(in the rows, 128 means zero)
Rows lie near named flat spaces through zero. A row that begins with a name and a colon came from that space; any other row is followed by the name of its block's space that it lies nearest.
ph-pb: [184  88 122 152 130 129 156 195 147 127  99  68  70 129 195 115 122 130
 127 120 167 124 100 140 100 197 111]
mp-jp: [131 100 118 140 129 135 138 135 134 125 159  96 101 122 143 131 127 123
 133 105 167 119 127 103 128 171 152]
fc-pn: [147 160 177 114 104 151 139 138 122 156 109 141 121 140 160 143 119 107
 132 174 151 182 123 166  92 148 111]
lh-hp: [129 178  89  90  91 177  72  30  83 120 160 188  97  88  87 179  37 142
 138  85  93 152 146 143 123 129  81]
cd-nq: [152  77 160 178 118 128 141 200 158 143 128  88 170  97 127 109 164 134
 168 129 150  55 107 114 133 122 136]
lh-hp: [118 108 133 134 119 123 114 119 131 130 164 119 155 132 101 120 129 142
 166 105 103 118 158  96 161  72 115]
ph-pb: [130 138 204  92 117 125 177 109 117 126 120 102  88 189 174 127 153 160
 153 144 148 187 194  92 119 110 141]
cd-nq: [116 170 126 167 140 137 111  91 114  90 178 128 140 119 129 123  96  87
 124 101  93 106  86  79  88 156 132]
ph-pb: [183 107 166 153 109 136 141 190 131 132 113  84 116 146 190 114 108 137
 150 147 135 142  95 124  93 145  98]
ph-pb: [171  72 101 141 103 105 108 157 150 143 121  89 112 124 150 104 118 137
 154 114 190  88 130 123 131 164 151]
mp-jp: [ 71 154  95 128 177 137 151 102 138 118 147 149 119 104  90 146 164  87
  86 106 111 129 133 144 147 146 133]
lh-hp: [150  76 157 140  99 150 130 161 118 131 133 111 153  95 116 142 130 193
 163 124 150  70 119  94 143 109 152]
lh-hp: [118 140  98 114 128 131 112  95 131 135 158 131 102 139 119 132 105 103
 138 100 108 174 162 141 145 119  85]
fc-pn: [127  90  76 140 129 125  96 124 112 106 155 125 138 107 108 131  97 158
 115 101 132  84  95  92 146 138 162]
cd-nq: [116 125  51 123 132 141  73 110  97 118 158 166 139 110  99 151  61 130
  86 119 101 146  74 140 143 134 121]
ph-pb: [162  85 112 130  86 104  85 151 149 170 145 105 140 153 143 101 103 114
 173 136 170 148 147 140 143 119 118]
mp-jp: [103  98 133 107 149 149 176 113 106  99 150 104  78 127 133 158 149 183
 108  99 156 127 150  74 149 152 180]
ph-pb: [149 115  89 162 112 127  76 149 138 141 142 136 168  96 108 117  92 103
 141 121 114  93  84 147 127 127 102]
mp-jp: [122 112 148 108 128 142 146 128  97 113 141 120 112 153 147 147 117 174
 114 139 135 162 124  92 133 123 155]
lh-hp: [138 128 160 149 109 112 128 121 160 141 129 111 151 115 115 102 161 110
 185 112 144  71 168 113 125 114 132]
lh-hp: [124 160 107 134 128  75  77  92 131 115 124 148 172 165 118  82 108 102
 133 135  82 122 128 115 121  83 123]
fc-pn: [124 136  63 132 143 128  95 149 146 153 128 152 139 118 100 126 102  83
 115 120  61 175 115 207 158  91  28]
cd-nq: [120 131 162  90 118 141 154 144 131 167  88 154 130 129 119 150 164 142
 124 172 152 164 160 183 145 106 124]
cd-nq: [124 196 142 135 158 109 160  66 139  81 119 108  68 150 161 103 141  86
 127  85 100 122 163  97  79 169 116]
mp-jp: [143 156 160 143 117 118 122 144 150 149 115 128 154 144 138 104 134  87
 158 148  98 148 136 158 111  96  74]
ph-pb: [119 128 125  87 116 121 117 111 115 151 148 135 110 184 147 133 106 122
 123 153 144 227 160 140 144 112 122]
mp-jp: [ 80 201 171 109 182 119 176 116 116 102  93 160 141 175 131 126 170 113
  79 167  38 193 131 143 118  70  96]
mp-jp: [ 95 138  64 126 150 128 103  88 118 108 136 166 135  85  80 145 120 122
  84 105 127  81 103 130 139 156 167]
cd-nq: [120 100  66 144 142 123 110 123 142 119 151 119 120  95  95 125 123 124
 129  76 117  87 131 125 159 133 117]
cd-nq: [175  84 152 111  62 143  81 160  98 159 129 135 166 141 134 138  68 196
 172 164 130 156 118 129 144  65 105]
cd-nq: [116 140 175 158 142 118 166 123 154 116 145  93 130 132 139 105 179  98
 156 111 141  91 153  85 111 142 152]
fc-pn: [112 104  95 128 165  94 162 126 161 119 131  85  75 149 145 104 173 106
 115  93 164 124 168 114 146 169 155]
fc-pn: [154 157 209 129 106 147 156 150 132 143  93 128 141 132 144 128 145 138
 169 154  96 141 148 148 105  84  72]
lh-hp: [144 123 105 128 136 157 141 168 126 137  87 142 105  85 135 157 124 130
  85 145 152 119  78 186 113 186 123]
mp-jp: [113 145 164 129  94 164 109 101 125 158 185 147 163 110  91 150 116 108
 183 120 111 151 161 127 143  82  91]
cd-nq: [119  65  59 179 149 141 104 204 145 140 145 132 184  54  80 138 133 117
  94 123 136  54  39 155 162 149 143]
lh-hp: [118  96 120 132 139 159 153 164 136 142 141 118 119  97 111 154 147 137
 125 115 130 132 127 149 158 128 106]
fc-pn: [140 141 172 139 136 141 165 116 108  80 118 105 103 124 154 132 133 171
 131 108 115  87 120  68  94 146 150]
fc-pn: [ 89 175 129 113 145 124 126  86 113 119 136 165 140 143 118 137 132  98
  91 151 124 155 119 128 114 139 161]
lh-hp: [129 116 148 136 141  69 167 134 200 159 156  44  71 213 189  62 188  39
 183 104 175 195 232 120 136 145 105]
mp-jp: [154  60  66 133 125 119 121 157 140 132 124  94  85 104 143 128 120 146
 113 103 207  86 112 128 140 203 175]
ph-pb: [122 153 156 135 148 140 169 110 128  97 112 119 104 108 129 134 157 140
 128 102 110  88 140 105 109 142 131]
fc-pn: [154  97 144 125  74 141  86 154 125 172 131 146 181 109 105 136 105 152
 172 156 146 120 126 151 147  84 116]
mp-jp: [123 152 212 144 126 143 164  88  96  74 179  88 115 163 167 125 123 156
 162 105 107 127 141  11  89 123 158]
ph-pb: [ 90  94 101 123 152 110 133 155 141 144 109 151 172 106  82 131 183 137
  91 153 157  88 117 149 172 116 187]
cd-nq: [ 94 200 164 146 163 128 163  84 131  96 143 129 116 139 145 122 157  66
 108 123 117 129 124  99  78 173 152]
lh-hp: [ 68 139 138 103 181 170 188 134  92 106 152 142 103 141 129 180 148 145
  54 146 104 206 104 121 145 134 142]
ph-pb: [ 87 108  35 140 181 137 109 202 134 154 119 177 175  92  86 152 131  82
  26 174 108 158  26 225 165 142 115]
fc-pn: [123 148 195 121 114 114 143 144 138 159 109 136 164 164 148 114 165 104
 138 192 160 158 139 140 110 114 156]
fc-pn: [131 133 100 126 129 150 117 105  95 101 146 135  98 114 142 154  82 140
  94 116 147 127  84 106 103 188 160]
[139 160 183 140 122 129 129 168 125 144 102 145 180 153 150 117 129 106
 125 193  94 165  88 155  97  94  99]
fc-pn
[142 161 188 152  99 136 123 138 165 172 146 121 164 132 124 107 142  63
 205 134  96 153 170 160 118  78  43]
mp-jp
[118  83 142 116 114 167 139 143  98 138 202 102 106 152 154 164  98 149
 127 135 173 202 118  87 144 149 156]
mp-jp
[139 166 182 141 131 113 150 129 144 121 103 116 138 152 148  99 152 110
 156 135  86 128 150 124 102  94  90]
mp-jp
[176  91  99 131  94 132 100 152 138 149 117 112 108 107 139 126  94 141
 154 113 159 111 126 153 130 150 104]
lh-hp
[156 119 133 166 152 152 157 221 136 131 101 106 124 117 170 131 125 108
  95 155 103 149  48 172 100 158  74]
ph-pb
[126 130  70 101 132 116 104  83 117 113 134 135  87 140 120 129  92 141
 118  92 108 151 155 129 147 125 108]
cd-nq
[114 105 145 138 142 139 158 158 138 134 138 112 136 119 120 135 164 135
 131 127 132 121 132 123 148 117 132]
lh-hp
[127 175  77  96 131 130  89  65  87  98 131 165  92 152 138 142  51 128
  86 120  86 188 109 134 107 141 104]
cd-nq
[132 187  93  98 130 138 108  60 106 105 116 161  79 128 125 143  77 123
 112  98  78 163 145 151 109 135  75]
cd-nq
[ 43 142  45 126 154 170  84  76 109 135 216 198 170  62  26 185 107  83
  80 101 107 133  96 147 179 131 143]
cd-nq
[142 121  76 127 123  83  86 117 153 142 145 109 114 175 142  85  98  85
 149 108 111 175 161 144 145 108  78]
lh-hp
[ 87 161 137 149 156 146 130 126 115 108 121 177 197  79  69 145 153 130
  97 140  68  71  80 130 131  92 137]
ph-pb
[116 117 133 110 102 159 101 107  84 129 179 150 147 131 116 163  80 162
 127 140 134 164 110  96 139 112 152]
mp-jp
[182  90 126 156  84 109  93 125 137 119 128  93 132 105 138 100 104 159
 186  94 171  30 130  79 110 151 161]
ph-pb
[131 123 112 136 140 117 129 154 139 133 109 127 133 128 133 119 137 114
 110 140 128 126 108 151 127 137 124]
lh-hp
[ 95 179 140 127 153 135 156  80 140 115 137 137 105 117 114 133 160  86
 124 102 115 124 162 127 116 147 124]
cd-nq
[132 103 103 110 116 140  97 122  85 111 152 139 134 141 123 147  70 185
 116 127 100 157 103 100 148  94 126]
lh-hp
[142 115 121 120 107 157 121  97 106 109 141 128 102  90 113 155  99 178
 147  87 135  87 138  98 130 141 136]
fc-pn
[ 98 168 109 148 176 113 130 153 131 124 145 136 142 174 161 113 122  42
  62 171  98 210  62 154 101 155 114]
mp-jp
[130 156 103  87 105 158  89  61  66 103 151 167  99 136 127 168  40 171
 108 119 104 179 116 109 117 129 123]
lh-hp
[129 192 119 130 154 144 140 119 120 109  84 161 107 108 140 141 118  94
  77 141  96 135  82 175  80 173 100]
cd-nq
[ 94 150  79 119 159 128 125  77 123 101 145 145 103 113  95 138 124 119
 103  83  93 122 144 123 145 131 120]
fc-pn
[110 127 114 161 152 136 134 149 140 123 140 130 151  93 110 131 148  97
 107 124 128  89  87 132 124 155 143]
cd-nq

Each name stands for a flat space through zero: a line, a plane or more. A row that begins with a name and a colon came from that space; any other row is followed by the name of the space it lies nearest, among the names in its block.
cc-fd: [109 186 113 101 139 165 113 133 160 169 135 143  90 179 155 144 124 114
 102 169 134 129 115  57 204 119 137]
nf-qn: [119 119 160 167 121  93  99 113  91  97  77 109 135  37  76 107 163 151
 124 132 106 171 113 219 117 128 100]
qt-cq: [138 142 100 138 108 139 167 138 132 110  82  99  75 130 159 115 194 113
 139 119 114 116 152 139 151 146 105]
nf-qn: [ 65 143 129 130 144 104 108 165 157 133 162 140 152 164 154 134 104 109
 158 168 147 169 190  95 141 100 174]
cc-fd: [ 85 141 159 113 152  97 106 113 119 182 184 132 135 126  95 155 139 111
 139 182 139 164 102 113 132 128 127]
qt-cq: [ 71 160 131 117 128  71 110 183 119 152 125 136  32 107 149 162 144 100
 118 133 135  62 147 161 198 143 124]
qt-cq: [114 157  87 154 107 124  99 148 138  99  69 153 141 116 149  90  69 148
 100 126 119 150 168 133 159 109 150]
cc-fd: [152  79 157 152 127 125 141 113 154 203 173 132 139 212 142 171 142 101
 151 123 177  78  94 112 153  72 141]
ht-bs: [162 115 145 127 134 150 122 119 110 140 125 141 113 126 130 142 106 140
 101 101 122  87  96 121 133 129 124]
qt-cq: [100 147 123 115 136 112 132 151 119 137 140 130  91 127 148 139 133 111
 133 139 122 119 154 112 139 147 132]
nm-hz: [152 144 135  95 143 181 106 123 116  39 101 129 155  63  98  98  94 178
  91 105  89 155 114 137  85 161 121]
mj-fp: [141 144 111 100 129 112 143  91  84 209 163 147  93 126 114 148 109 116
 101 140 120 101  75  87 125 172 101]
nm-hz: [113 127  39 177  64  72 150 120 173 145  89 132 184 169 138  79 108 113
 154 138 164 156 172 158 140  88 138]
nf-qn: [ 42 174  66  81 127  56 147 139 125 143 190 133 153 118 115 109 105  98
 166 189 129 198 188  95  76 184 137]
cc-fd: [138  75 183 143 139 110 108 125 124 131 156 129 158 119  98 153 122 136
 138 106 151  99  98 174 107  97 135]
nm-hz: [101 124 114  92 122  79 125 137 133 125 171 137 149 110  95 135  97 124
 135 122 148 103 121 159  95 149 128]
qt-cq: [ 84 144 204 167 161 128  72 121 123 139 115 112 130 101 101 139 186 130
 138 195 120 218 120 143 172  86 131]
cc-fd: [139 103 135 119 113  99 128  99 153 186 169 131 147 159  87 156 133 115
 131 126 176  78  58 160 141 102 113]
ht-bs: [149  89 119 166 123 109 151  81  94 175 152 135 190 144 122 112 104 125
 153 140 125 183 135  95  64 123 135]
mj-fp: [172  75 134 144 110 104 134 107 105 141 131 139 149 111 103 133  97 142
 118  78 141  71  89 175  94 123 116]
ht-bs: [ 84 147  89  88 115  86 138 139 182 180 191 139 137 192 125 150 116  91
 148 157 182  97 124 112 154 117 140]
mj-fp: [ 70 171 145  52 155 132 123 189 167  90 169 111  65 128 135 165 172 105
 138 141 139  85 142 131 162 157 129]
nf-qn: [ 75 134 147  93 138  56 148 142  99 156 180 103  72  87  99 163 197  90
 162 151 131 108 125 168 111 180  96]
qt-cq: [124 127 135  93 174 171 170 105 108 134 208 116 174 163 145 126 133 114
 174 172 101 224 168   7  34 170 148]
mj-fp: [134 120 152 130 136 144 123 151 134 101 115 119 104 123 141 139 148 131
 127 108 126  99 134 146 143 121 130]
nf-qn: [123 131 171 137 144 167 101 146 183 140 129 124 113 187 148 160 161 118
 128 142 159 107 110 117 206  65 147]
nf-qn: [ 87  92 155 140 150  76 126 135  96 110 178 123 190  94 107 122 113 126
 179 146 123 197 181 139  37 139 151]
ht-bs: [191 105 179 134 147 168 133  96  67 150 114 123  75  94 120 153 155 144
  94  96  94  86  63 126 124 152  93]
mj-fp: [156  83 106 183  92 134 161 110 180 102  97  99 203 178 134  93 167 125
 177 118 158 164 154 161 109  70 136]
qt-cq: [ 99 141 164 161 127 100  70 142 129 135  89 135 105  92 107 138 136 137
 105 142 136 124 108 189 197  89 126]
mj-fp: [145 146 112 107 122 143 144 113 128 153 127 126  94 140 129 136 145 121
 111 128 126 101  96 111 149 147 106]
qt-cq: [ 88 150 161 145 144 117 102 141 124 136 117 117 100 112 128 138 171 118
 135 167 121 165 140 136 168 115 128]
ht-bs: [146  92 105 107 107 100 165 115 143 137 168 120 158 147 106 134 128 116
 152 100 159  83 108 155  82 138 116]
nm-hz: [113 119 125 148 124  78 120 107  90 173 143 143 146 106 108 125 102 124
 131 146 126 154 125 133 105 134 126]
ht-bs: [ 91 172 113  92 136 109 135 128 123 177 160 129  81 136 129 148 148 100
 126 169 128 129 119  93 156 160 115]
nf-qn: [100 117 144 173 137 119  90 150 135 100 112 143 180 127 144 109  85 142
 140 141 128 186 185 128 125  82 173]
nm-hz: [111 149 130 111 150 107 113 112  61 153 151 151 122  75 110 125  82 137
 106 151  90 167 127  93  89 179 124]
cc-fd: [173  86  80 166  90  94 186  51 103 211 144 125 182 164 111 107 130 111
 155 134 141 156 102 111  72 130 105]
nm-hz: [134  94  89 178  76 101 145 136 199 118  93 116 175 186 140 106 145 116
 163 109 182 108 152 187 156  57 141]
qt-cq: [120 142 143 155 134 132  92 128 109 120  92 140 129  97 126 115 108 147
 105 140 108 163 134 133 148 115 135]
cc-fd: [ 85 162 167 105 165 136  76 159 106  68 121 133 118  55 110 125 111 154
 107 146  94 171 147 139 124 151 138]
nm-hz: [ 99 133  95  92 106  67 133 112 142 145 167 128 158 111  72 126 119 119
 138 141 157 121  98 172 101 149 108]
mj-fp: [151  88 109 148 107  97 174  85 122 195 163 120 157 171 120 133 148 102
 163 132 152 126 110 119  93 123 115]
ht-bs: [106 147 136 136 129 151  81 177 182  72  89 138 131 140 149 122 105 145
 111 121 143 117 155 150 190  78 161]
cc-fd: [132 158  90  94 105 106 113  80 122 142 125 140 157  81  54 106  97 149
  89 142 128 141  56 160 116 158  91]
ht-bs: [131 132 143 129 126 162  85 177 180  58  85 138 125 132 144 128 101 154
 101  90 144  78 136 168 183  82 153]
nf-qn: [142 167 135 108 122 183 115 115 192 150 106 114  89 177 122 148 187 121
 100 149 154  96  58 124 230  92 106]
mj-fp: [148  53 182 202 135 112 117 140 102 106 112 126 165 116 142 128 120 141
 156  91 128 132 165 169  92  82 155]
mj-fp: [109  86 134 162 123  81 109 131 126 104 142 138 215 110 106 107  79 142
 158 124 143 172 166 165  69  99 159]
nf-qn: [163 133 123 109 120 155 147 121 132 148 119 124  76 145 137 147 152 122
 105 104 131  61  84 124 162 139 103]
nm-hz: [128 129 131 128 130 134 132 133 133 132 129 126 117 140 138 134 138 122
 131 128 130 120 131 121 139 125 129]
ht-bs: [137 117 165 154 134 153 108 138 142  94  94 114 127 120 129 128 159 141
 128 120 127 134 127 159 153  95 131]
cc-fd: [145 101 137 139 122 131 128 155 120  50  92 118 132  83 130 111 123 152
 128  76 114 103 155 185  97 134 129]
nm-hz: [106 125 161 101 154  79 108 101  62 173 186 143 129  65  71 150 102 131
 117 150 113 142  85 133  78 175 110]
[122 130 156 152 110  91  96 147 121 140  77 125  54  85 112 152 166 128
  98 107 139  52  87 222 209 109  99]
qt-cq
[159 106 123 118 121 127 130 117 118 132 137 143 141 123 115 132  88 141
 110  93 134  83  98 139 106 134 124]
qt-cq
[153 134 125 110 133 150 112 134 115 140 128 160 104 131 141 142  67 143
  83  98 123  70 103 104 146 136 135]
ht-bs
[130 133  88  99 105 120 165 112 170 145 152 111 139 168 114 127 161 106
 149 136 158 112 107 131 126 134 109]
mj-fp
[103 147 129  98 138 119 122 142 131 127 152 131 113 121 123 140 125 121
 127 139 129 121 129 122 131 146 129]
mj-fp
[117 145 150  92 135 124  80 124 143 119 139 141 136  93  72 142 102 150
  90 129 142 102  64 170 150 124 117]
cc-fd
[107  98 139 199 132  61 119 123  63 215 141 160 129 133 159 137  82 109
 143 147 123 153 172 100 120 110 156]
nm-hz
[177 130 201 145 178 222  99 114  69  90  86 126  99  81 143 128 135 169
  87 119  60 169 113  81 123 140 126]
nm-hz
[158  96 191 148 147 158 113 118 121 119 121 114 126 119 115 148 162 141
 126 113 126 117  92 151 133 103 121]
nm-hz
[125 135 100 117 110 103 145  97 136 180 150 127 135 149 106 131 139 110
 133 150 147 127  95 124 132 134 109]
cc-fd
[147  97 125 173 128 124 124  95 109 172 140 153 193 159 138 114  69 135
 135 137 131 174 139  83  96  96 156]
ht-bs
[148 160  47 112 102 145 144  97 129 115 105 147 175 127 124  74  63 149
 103 132 110 173 135  87  94 157 126]
nf-qn
[ 94 132 175 133 144 117 108 164 151 149 139 118  72 149 143 173 181 102
 139 142 152  88 125 148 198  96 133]
nf-qn
[128 143 116  94 133 118 131 114 122 213 181 156  98 169 132 165  95 107
 106 140 146  77  84  76 154 141 126]
ht-bs
[105 164  74 116 107 104 151 114 139 170 132 127 116 150 130 117 142 104
 134 164 135 148 132 105 146 146 114]
nm-hz
[127 148 155 116 166 142 108 115  53 139 139 147 106  73 124 131  92 146
  98 143  75 167 125  77  96 177 126]
nm-hz
[119 148 147 137 139 150  99 147 136 110 100 131 107 121 141 130 131 137
 111 134 119 134 135 127 170 111 137]
ht-bs
[129  86 195 145 149  89 105 101  80 174 168 131 138  90  79 161 134 130
 132 132 132 124  77 163 100 123 116]
nm-hz
[116 118 133 122 124 113 140 154 147 116 136 115 107 138 138 143 158 112
 148 115 145  91 142 155 138 124 128]
cc-fd
[158  76 178 172 134 129  99 147  99  84  93 137 137  86 131 130  97 160
 114  71 118  93 134 184 113 101 143]
mj-fp
[ 95 129 142  95 141  92 131 151 128 160 183 131  92 137 127 168 137 101
 141 134 148  81 123 129 136 144 129]
qt-cq
[156 111 150 115 122 154 125 154 146  52  92 108 104  95 118 131 156 150
 115  71 127  63 110 198 135 129 112]
ht-bs
[138 120 144 156 116 134 115 114 149 119  94 112 142 124 107 121 165 136
 129 132 139 141 104 172 155  93 116]
qt-cq
[165 137 103 101 122 175 149 110 153 141 135 133 127 175 140 130 119 128
 111 117 135 100  97  84 139 131 123]
nf-qn
[122 149 151 130 154 185 108 178 144  87 102 134  87 150 189 137 122 134
 114 120 111 118 173  86 176 110 161]
cc-fd
[173  85 146 129 115 154 170  87 166 126 141  82 159 163  96 134 217 118
 165 118 156 121  75 161 106 108  96]
qt-cq
[132 139  98 128 114 138 160 130 158 170 133 125 100 197 168 139 153  98
 140 137 148 102 135  88 169 116 130]
cc-fd
[125 135 181 123 171 146 143 121  60 150 145 107  62  93 140 154 192 114
 137 152  79 158 130  86 111 177 107]
qt-cq
[128 136  80 102 107 125 191 149 152 122 134 103  85 164 164 129 179  94
 158 114 137  86 160 119 128 159 114]
qt-cq
